Below is a small trained network, with its code and all its weights. Each question gives an input and a class and asks what happens when units are switched off, that is, made to give their printed mean instead of their output.

import numpy as np


def w(rows, s, z=0):
    codes = np.array(rows[::2]) - 128.0
    scale = np.full(codes.shape[1], s)
    scale[-1] = z or s
    return codes * scale


def f(y):
    return np.maximum(y, 0)


def log_softmax(a):
    a = a - a.max(-1, keepdims=True)
    return a - np.log(np.exp(a).sum(-1, keepdims=True))


def net(x, mask):
    res = np.array(x, float).reshape(1, 4) / 4 @ E
    y = f(res @ A[0][:, :-1].T + A[0][:, -1])
    res = res + np.where(mask, y, B[0][:, -1]) @ B[0][:, :-1]
    return log_softmax(res[-1] @ U[:, :-1].T + U[:, -1])


A, B = {}, {}
E = w([
[108,237,192,170,246,180,127,130,152],'x0',
[128,149,150,126,102,110,116,101,111],'x1',
[216,88,151,139,183,101,132,32,241],'x2',
[77,41,208,80,164,145,216,101,82],'x3',
],0.013)
A[0] = w([
[136,107,159,114,107,165,99,130,73,81],'neuron 1',
[180,182,81,105,97,112,96,178,145,125],'neuron 2',
[68,215,218,163,210,180,137,160,134,107],'neuron 3',
[129,61,162,19,71,143,147,146,90,140],'neuron 4',
[198,51,155,132,159,92,123,44,206,149],'neuron 5',
[106,133,123,132,149,85,109,91,101,99],'neuron 6',
[51,56,78,98,83,135,222,146,6,137],'neuron 7',
[234,27,186,145,149,70,165,36,237,2],'neuron 8',
[95,211,180,198,232,184,156,108,62,40],'neuron 9',
[101,216,194,176,190,163,171,137,120,156],'neuron 10',
[75,170,139,179,90,177,105,214,72,108],'neuron 11',
[196,180,59,153,67,133,26,189,145,123],'neuron 12',
[116,105,227,48,159,175,254,79,117,15],'neuron 13',
[128,86,156,78,79,132,186,147,46,128],'neuron 14',
[172,165,73,177,86,118,91,159,122,84],'neuron 15',
[172,170,17,195,135,97,85,124,95,178],'neuron 16',
[168,61,43,131,19,51,154,105,174,53],'neuron 17',
[120,109,90,69,95,97,112,107,146,176],'neuron 18',
[199,220,149,189,144,163,109,67,235,110],'neuron 19',
[120,185,79,197,168,137,67,92,204,109],'neuron 20',
[73,164,225,176,172,175,125,161,124,15],'neuron 21',
[165,121,214,66,168,128,195,127,111,207],'neuron 22',
[187,165,157,179,199,112,35,117,200,97],'neuron 23',
[133,161,137,150,103,121,147,81,107,136],'neuron 24',
[150,163,112,182,172,112,64,135,183,83],'neuron 25',
[126,159,153,111,102,102,160,134,151,112],'neuron 26',
[122,165,60,125,113,96,100,155,157,107],'neuron 27',
[53,169,120,134,144,116,54,190,89,48],'neuron 28',
],0.01,0.016)
B[0] = w([
[150,146,99,177,156,126,162,109,116,142],'neuron 1',
[59,93,68,122,69,98,103,70,129,182],'neuron 2',
[138,77,64,87,70,109,49,68,144,220],'neuron 3',
[93,144,162,177,142,165,176,159,109,210],'neuron 4',
[163,144,120,29,180,67,14,115,188,211],'neuron 5',
[129,125,94,138,143,120,119,152,144,128],'neuron 6',
[113,133,155,217,153,186,198,181,69,250],'neuron 7',
[2,21,31,148,1,223,109,41,19,195],'neuron 8',
[34,17,64,121,50,149,100,44,80,195],'neuron 9',
[190,144,129,74,179,88,88,139,136,219],'neuron 10',
[162,69,95,41,133,64,35,78,199,207],'neuron 11',
[68,56,37,130,70,194,51,75,106,220],'neuron 12',
[235,115,105,4,144,44,13,64,248,184],'neuron 13',
[125,196,110,188,126,166,201,148,160,204],'neuron 14',
[51,75,60,159,60,201,167,102,136,174],'neuron 15',
[180,137,121,52,146,94,69,66,119,213],'neuron 16',
[189,130,111,22,147,51,52,135,191,195],'neuron 17',
[91,74,115,169,120,142,111,121,113,186],'neuron 18',
[174,197,241,168,222,103,214,208,149,208],'neuron 19',
[181,218,190,156,159,116,155,160,109,191],'neuron 20',
[54,72,107,169,56,215,163,136,80,164],'neuron 21',
[70,107,75,164,78,180,157,162,89,215],'neuron 22',
[140,190,181,140,194,84,165,179,113,193],'neuron 23',
[127,119,139,131,122,130,134,143,145,142],'neuron 24',
[187,173,168,160,169,100,140,160,96,170],'neuron 25',
[113,135,114,105,138,133,132,172,127,129],'neuron 26',
[85,95,92,121,122,145,142,117,114,167],'neuron 27',
[162,145,166,83,162,71,85,147,232,170],'neuron 28',
],0.009,0.022)
U = w([
[15,85,72,148,91,181,111,118,108,255],'0',
[215,145,114,8,163,82,47,126,192,26],'1',
[159,232,218,254,204,136,235,218,137,105],'2',
],0.011,0.006)

Each question gives the input, the list of numbers given to net, and the class t.
The units are the neurons (one row each of A and B). Each row of codes is followed by its name. A weight is (code - 128) times the scale printed after its matrix; where a second scale follows, it is the last column's (A, B and U).
mask holds one flag per neuron, in row order. A switched-off neuron (its flag False) gives its mean, the last column of its row in B, instead of its output. The means were averaged over made-up inputs and are rounded, as every weight is.
A unit's drop is (log p(t) with every unit on - log p(t) with that unit switched off) / (log p(t) with every unit on - log p(t) with every unit switched off).
The circuit of an input: a set's keep is (log p(t) with only the set's units on - log p(t) with every unit switched off) / (log p(t) with every unit on - log p(t) with every unit switched off). Starting from the 12 units with the biggest drops (on a tie, the unit counted first), units are removed one at a time, each time the one whose removal leaves the highest keep (on an exact tie, the one counted first), for as long as the keep stays at least 0.8.
circuit, biggest first: the units of the circuit, biggest drop first
k most important neurons: the k neurons with the biggest drops, biggest first
drop when u is switched off: that unit's drop, to one decimal
input [8,-1,1,-3], class 2: circuit, biggest first => neuron 19
input [-5,-3,7,1], class 0: 3 most important neurons => neuron 8; neuron 13; neuron 10
input [-1,2,7,4], class 0: 2 most important neurons => neuron 8; neuron 22
input [-1,-4,8,5], class 0: 2 most important neurons => neuron 8; neuron 22
input [-6,-2,6,1], class 0: 4 most important neurons => neuron 8; neuron 13; neuron 10; neuron 11
input [0,-3,8,7], class 0: 3 most important neurons => neuron 8; neuron 22; neuron 17
input [8,1,2,0], class 2: 2 most important neurons => neuron 19; neuron 11
input [1,-2,1,6], class 1: 4 most important neurons => neuron 13; neuron 8; neuron 12; neuron 15
input [-8,-3,1,0], class 1: 3 most important neurons => neuron 17; neuron 22; neuron 9
input [6,-7,1,2], class 1: 4 most important neurons => neuron 10; neuron 8; neuron 7; neuron 12
input [4,2,-7,-2], class 1: 2 most important neurons => neuron 11; neuron 28
input [7,6,-6,0], class 1: 2 most important neurons => neuron 10; neuron 11
input [7,-6,-6,-2], class 1: drop when neuron 20 is switched off => 0.0
input [7,-1,2,-6], class 2: drop when neuron 19 is switched off => 0.9
input [-2,7,4,2], class 0: circuit, biggest first => neuron 8
input [7,7,5,-7], class 2: drop when neuron 19 is switched off => 0.9
